Here is a tiny trained network, its code and every weight. The questions are about switching its units off for an input and a class, where a switched-off unit gives its printed mean instead of its output.

import numpy as np


def w(rows, s, z=0):
    codes = np.array(rows[::2]) - 128.0
    scale = np.full(codes.shape[1], s)
    scale[-1] = z or s
    return codes * scale


def norm(h):
    return h / np.sqrt((h * h).mean(-1, keepdims=True) + 1e-5)


def f(y):
    return y / 2 * (1 + np.tanh(0.7978845608 * (y + 0.044715 * y**3)))


def log_softmax(a):
    a = a - a.max(-1, keepdims=True)
    return a - np.log(np.exp(a).sum(-1, keepdims=True))


def net(x, mask):
    res = np.array(x, float).reshape(1, 3) / 4 @ E
    u = 0
    for l in range(3):
        y = f(norm(res) @ A[l][:, :-1].T + A[l][:, -1])
        res = res + np.where(mask[u : u + 9], y, B[l][:, -1]) @ B[l][:, :-1]
        u += 9
    return log_softmax(norm(res)[-1] @ U[:, :-1].T + U[:, -1])


A, B = {}, {}
E = w([
[104,253,89],'x0',
[226,166,127],'x1',
[111,150,219],'x2',
],0.0081)
A[0] = w([
[134,196,174,33],'L0N1',
[142,130,140,2],'L0N2',
[168,139,154,78],'L0N3',
[53,135,179,88],'L0N4',
[62,127,171,101],'L0N5',
[156,148,3,82],'L0N6',
[174,147,131,82],'L0N7',
[120,84,70,86],'L0N8',
[52,141,105,115],'L0N9',
],0.0034,0.0041)
B[0] = w([
[154,226,154,37],'L0N1',
[253,242,130,8],'L0N2',
[139,152,148,64],'L0N3',
[90,136,149,101],'L0N4',
[89,127,148,113],'L0N5',
[135,151,72,114],'L0N6',
[136,156,133,68],'L0N7',
[153,99,115,95],'L0N8',
[83,102,115,131],'L0N9',
],0.0076,0.0013)
A[1] = w([
[215,154,144,74],'L1N1',
[125,185,131,116],'L1N2',
[125,132,134,133],'L1N3',
[153,102,33,14],'L1N4',
[91,216,112,89],'L1N5',
[213,151,140,52],'L1N6',
[68,123,116,51],'L1N7',
[127,167,249,109],'L1N8',
[167,68,182,10],'L1N9',
],0.016,0.0014)
B[1] = w([
[49,108,184,187],'L1N1',
[165,94,118,168],'L1N2',
[126,129,126,128],'L1N3',
[135,240,80,238],'L1N4',
[197,65,202,231],'L1N5',
[51,107,173,182],'L1N6',
[89,165,190,189],'L1N7',
[125,230,4,253],'L1N8',
[195,116,164,245],'L1N9',
],0.025,0.0048)
A[2] = w([
[134,140,143,4],'L2N1',
[3,106,180,22],'L2N2',
[118,126,130,122],'L2N3',
[141,148,80,101],'L2N4',
[43,109,161,112],'L2N5',
[230,71,156,114],'L2N6',
[153,59,96,170],'L2N7',
[205,85,143,134],'L2N8',
[142,166,41,99],'L2N9',
],0.015,0.0029)
B[2] = w([
[114,128,160,115],'L2N1',
[4,51,126,218],'L2N2',
[126,132,132,126],'L2N3',
[118,163,98,167],'L2N4',
[63,114,170,187],'L2N5',
[234,34,126,253],'L2N6',
[147,225,209,147],'L2N7',
[192,125,185,215],'L2N8',
[121,195,46,227],'L2N9',
],0.025,0.0066)
U = w([
[128,200,32,191],'0',
[229,46,178,138],'1',
[3,55,162,10],'2',
],0.012,0.0011)

Each question gives the input, the list of numbers given to net, and the class t.
The units are the neurons (one row each of A and B). Each row of codes is followed by its name. A weight is (code - 128) times the scale printed after its matrix; where a second scale follows, it is the last column's (A, B and U).
mask holds one flag per neuron, layer by layer. A switched-off neuron (its flag False) gives its mean, the last column of its row in B, instead of its output. The means were averaged over made-up inputs and are rounded, as every weight is.
A unit's drop is (log p(t) with every unit on - log p(t) with that unit switched off) / (log p(t) with every unit on - log p(t) with every unit switched off).
The circuit of an input: a set's keep is (log p(t) with only the set's units on - log p(t) with every unit switched off) / (log p(t) with every unit on - log p(t) with every unit switched off). Starting from the 12 units with the biggest drops (on a tie, the unit counted first), units are removed one at a time, each time the one whose removal leaves the highest keep (on an exact tie, the one counted first), for as long as the keep stays at least 0.8.
units of the circuit, in order: the units of the circuit, biggest drop first
most important unit: the unit with the biggest drop
top k neurons: the k neurons with the biggest drops, biggest first
k most important neurons of layer l: the k neurons of layer l with the biggest drops, biggest first
drop when u is switched off: that unit's drop, to one decimal
input [-2,1,6], class 0: units of the circuit, in order -> L1N8
input [-6,-4,-6], class 0: 3 most important neurons of layer 1 -> L1N5; L1N4; L1N2
input [-2,-7,-7], class 0: top 2 neurons -> L1N4; L1N1
input [6,3,-4], class 1: 2 most important neurons of layer 1 -> L1N5; L1N8
input [1,3,2], class 2: top 2 neurons -> L1N1; L1N6
input [7,-8,5], class 2: top 2 neurons -> L1N7; L1N9
input [-2,3,0], class 2: top 2 neurons -> L1N1; L1N6
input [7,0,-4], class 1: top 2 neurons -> L1N5; L1N8
input [5,-7,-2], class 2: top 2 neurons -> L1N7; L1N9
input [-5,8,0], class 2: top 2 neurons -> L1N1; L1N6
input [-6,-1,6], class 0: top 2 neurons -> L1N8; L1N5
input [4,-3,3], class 1: top 2 neurons -> L1N5; L1N4
input [2,-7,-5], class 2: top 2 neurons -> L1N8; L1N7
input [5,-2,-3], class 1: most important unit -> L1N5
input [3,-3,1], class 1: 3 most important neurons of layer 1 -> L1N5; L1N1; L1N6
input [-1,1,-1], class 0: 2 most important neurons of layer 1 -> L1N4; L1N5
input [3,8,6], class 2: drop when L1N6 is switched off -> 0.9
input [-5,5,6], class 0: drop when L1N8 is switched off -> 1.2
input [-2,4,7], class 0: drop when L1N8 is switched off -> 1.3
input [-4,7,6], class 2: units of the circuit, in order -> L1N1
